Below are the code and all the weights of a small trained network. Each question names an input and a class and asks about switching units off, where a switched-off unit gives its printed mean instead of its output.

import numpy as np


def w(rows, s, z=0):
    codes = np.array(rows[::2]) - 128.0
    scale = np.full(codes.shape[1], s)
    scale[-1] = z or s
    return codes * scale


def f(y):
    return np.maximum(y, 0)


def log_softmax(a):
    a = a - a.max(-1, keepdims=True)
    return a - np.log(np.exp(a).sum(-1, keepdims=True))


def net(x, mask):
    res = np.array(x, float).reshape(1, 6) / 4 @ E
    y = f(res @ A[0][:, :-1].T + A[0][:, -1])
    res = res + np.where(mask, y, B[0][:, -1]) @ B[0][:, :-1]
    return log_softmax(res[-1] @ U[:, :-1].T + U[:, -1])


A, B = {}, {}
E = w([
[128,129,123,70,163,137,89,121],'x0',
[78,233,123,195,198,203,80,69],'x1',
[131,119,124,54,201,125,58,132],'x2',
[103,169,163,89,108,110,95,105],'x3',
[198,104,153,134,177,107,100,255],'x4',
[71,109,69,150,12,158,77,158],'x5',
],0.0086)
A[0] = w([
[59,201,184,71,46,88,64,111,177],'neuron 1',
[193,79,215,125,255,81,190,41,21],'neuron 2',
[124,191,194,202,114,234,51,152,27],'neuron 3',
[126,199,218,83,97,153,130,206,88],'neuron 4',
[212,112,150,12,39,39,118,120,70],'neuron 5',
[107,197,78,159,160,196,17,98,70],'neuron 6',
[147,15,71,15,148,22,126,234,128],'neuron 7',
[118,138,129,73,212,173,73,207,109],'neuron 8',
[116,162,167,78,151,63,36,235,147],'neuron 9',
[154,160,102,204,171,129,45,88,23],'neuron 10',
[87,113,42,151,77,159,45,186,7],'neuron 11',
[35,102,115,228,146,175,227,224,170],'neuron 12',
[73,182,155,105,89,105,174,85,220],'neuron 13',
[99,96,112,146,53,159,52,159,115],'neuron 14',
[107,7,64,146,84,41,84,120,125],'neuron 15',
[194,171,174,163,139,108,222,140,170],'neuron 16',
[199,178,156,144,137,108,128,232,87],'neuron 17',
[125,251,156,54,150,3,191,108,121],'neuron 18',
],0.0069,0.0018)
B[0] = w([
[77,148,103,118,150,197,142,147,190],'neuron 1',
[47,102,100,151,169,78,112,67,217],'neuron 2',
[180,145,156,142,130,69,117,72,196],'neuron 3',
[103,42,126,118,198,182,177,132,159],'neuron 4',
[123,136,182,148,113,70,128,44,215],'neuron 5',
[145,182,187,186,119,134,210,127,215],'neuron 6',
[155,186,167,141,122,154,127,113,254],'neuron 7',
[180,135,119,73,83,86,172,113,201],'neuron 8',
[178,125,36,82,116,143,143,130,209],'neuron 9',
[146,165,162,165,123,78,140,142,181],'neuron 10',
[129,62,106,255,209,116,114,139,179],'neuron 11',
[89,186,130,86,130,157,148,162,186],'neuron 12',
[138,86,70,125,124,204,190,153,183],'neuron 13',
[76,128,76,157,168,145,30,125,179],'neuron 14',
[99,212,151,167,168,115,132,75,190],'neuron 15',
[96,165,83,107,179,105,111,84,181],'neuron 16',
[142,75,109,149,220,207,178,80,190],'neuron 17',
[133,84,105,133,162,134,76,194,188],'neuron 18',
],0.0077,0.01)
U = w([
[81,108,93,130,193,106,99,131,106],'0',
[155,193,254,136,93,75,141,106,72],'1',
[133,115,93,95,156,179,153,119,48],'2',
[96,135,104,91,172,130,142,166,252],'3',
[115,187,75,77,126,80,159,164,225],'4',
],0.0092,0.0011)

Each question gives the input, the list of numbers given to net, and the class t.
The units are the neurons (one row each of A and B). Each row of codes is followed by its name. A weight is (code - 128) times the scale printed after its matrix; where a second scale follows, it is the last column's (A, B and U).
mask holds one flag per neuron, in row order. A switched-off neuron (its flag False) gives its mean, the last column of its row in B, instead of its output. The means were averaged over made-up inputs and are rounded, as every weight is.
A unit's drop is (log p(t) with every unit on - log p(t) with that unit switched off) / (log p(t) with every unit on - log p(t) with every unit switched off).
The circuit of an input: a set's keep is (log p(t) with only the set's units on - log p(t) with every unit switched off) / (log p(t) with every unit on - log p(t) with every unit switched off). Starting from the 12 units with the biggest drops (on a tie, the unit counted first), units are removed one at a time, each time the one whose removal leaves the highest keep (on an exact tie, the one counted first), for as long as the keep stays at least 0.8.
units of the circuit, in order: the units of the circuit, biggest drop first
top k neurons: the k neurons with the biggest drops, biggest first
drop when u is switched off: that unit's drop, to one decimal
input [1,-5,0,4,0,4], class 1: units of the circuit, in order	neuron 5
input [-5,2,3,6,0,-6], class 0: units of the circuit, in order	neuron 2; neuron 18
input [-4,-8,8,8,3,-8], class 0: top 3 neurons	neuron 2; neuron 18; neuron 9
input [-7,8,3,-5,5,6], class 1: units of the circuit, in order	neuron 6; neuron 3
input [7,-7,5,1,7,-4], class 1: top 3 neurons	neuron 7; neuron 5; neuron 8
input [7,-8,8,-2,-6,2], class 1: top 2 neurons	neuron 5; neuron 7
input [3,7,-3,8,1,-8], class 0: top 3 neurons	neuron 2; neuron 18; neuron 7
input [-2,-6,-1,-3,8,8], class 0: top 2 neurons	neuron 11; neuron 14
input [-8,-1,-8,1,2,0], class 4: units of the circuit, in order	neuron 12; neuron 16
input [8,-6,0,-1,-6,-3], class 1: top 2 neurons	neuron 5; neuron 9
input [7,8,6,8,2,5], class 1: top 2 neurons	neuron 6; neuron 3
input [6,-5,-5,-6,-5,7], class 0: units of the circuit, in order	neuron 11; neuron 14
input [5,-8,2,-5,4,-2], class 1: top 2 neurons	neuron 7; neuron 5
input [5,7,-6,-1,-6,2], class 1: top 2 neurons	neuron 6; neuron 3
input [-8,-2,-5,0,-6,-5], class 2: units of the circuit, in order	neuron 13
input [5,3,7,1,7,-6], class 2: top 2 neurons	neuron 17; neuron 9
input [7,-6,-1,4,8,6], class 2: units of the circuit, in order	neuron 9; neuron 17
input [7,-7,5,-3,5,-6], class 1: top 2 neurons	neuron 7; neuron 5
input [-3,2,-8,-1,-5,-8], class 0: units of the circuit, in order	neuron 2; neuron 16
input [-3,0,0,4,6,1], class 2: top neuron	neuron 17
input [-8,7,-8,7,-2,-7], class 4: units of the circuit, in order	neuron 13; neuron 16
input [2,7,-5,-6,5,2], class 1: units of the circuit, in order	neuron 3; neuron 6
input [3,7,4,7,3,1], class 1: top 3 neurons	neuron 6; neuron 3; neuron 10
input [2,-7,5,3,-7,7], class 0: units of the circuit, in order	neuron 14; neuron 11
input [-4,4,7,0,2,-3], class 4: top 2 neurons	neuron 8; neuron 5
input [7,3,2,-2,-3,-1], class 1: top 2 neurons	neuron 6; neuron 9
input [-2,-2,-5,2,-6,-3], class 2: units of the circuit, in order	neuron 13
input [4,-4,-5,6,-5,-6], class 0: drop when neuron 8 is switched off	0.1
input [-6,-4,-3,3,6,8], class 0: drop when neuron 11 is switched off	0.4
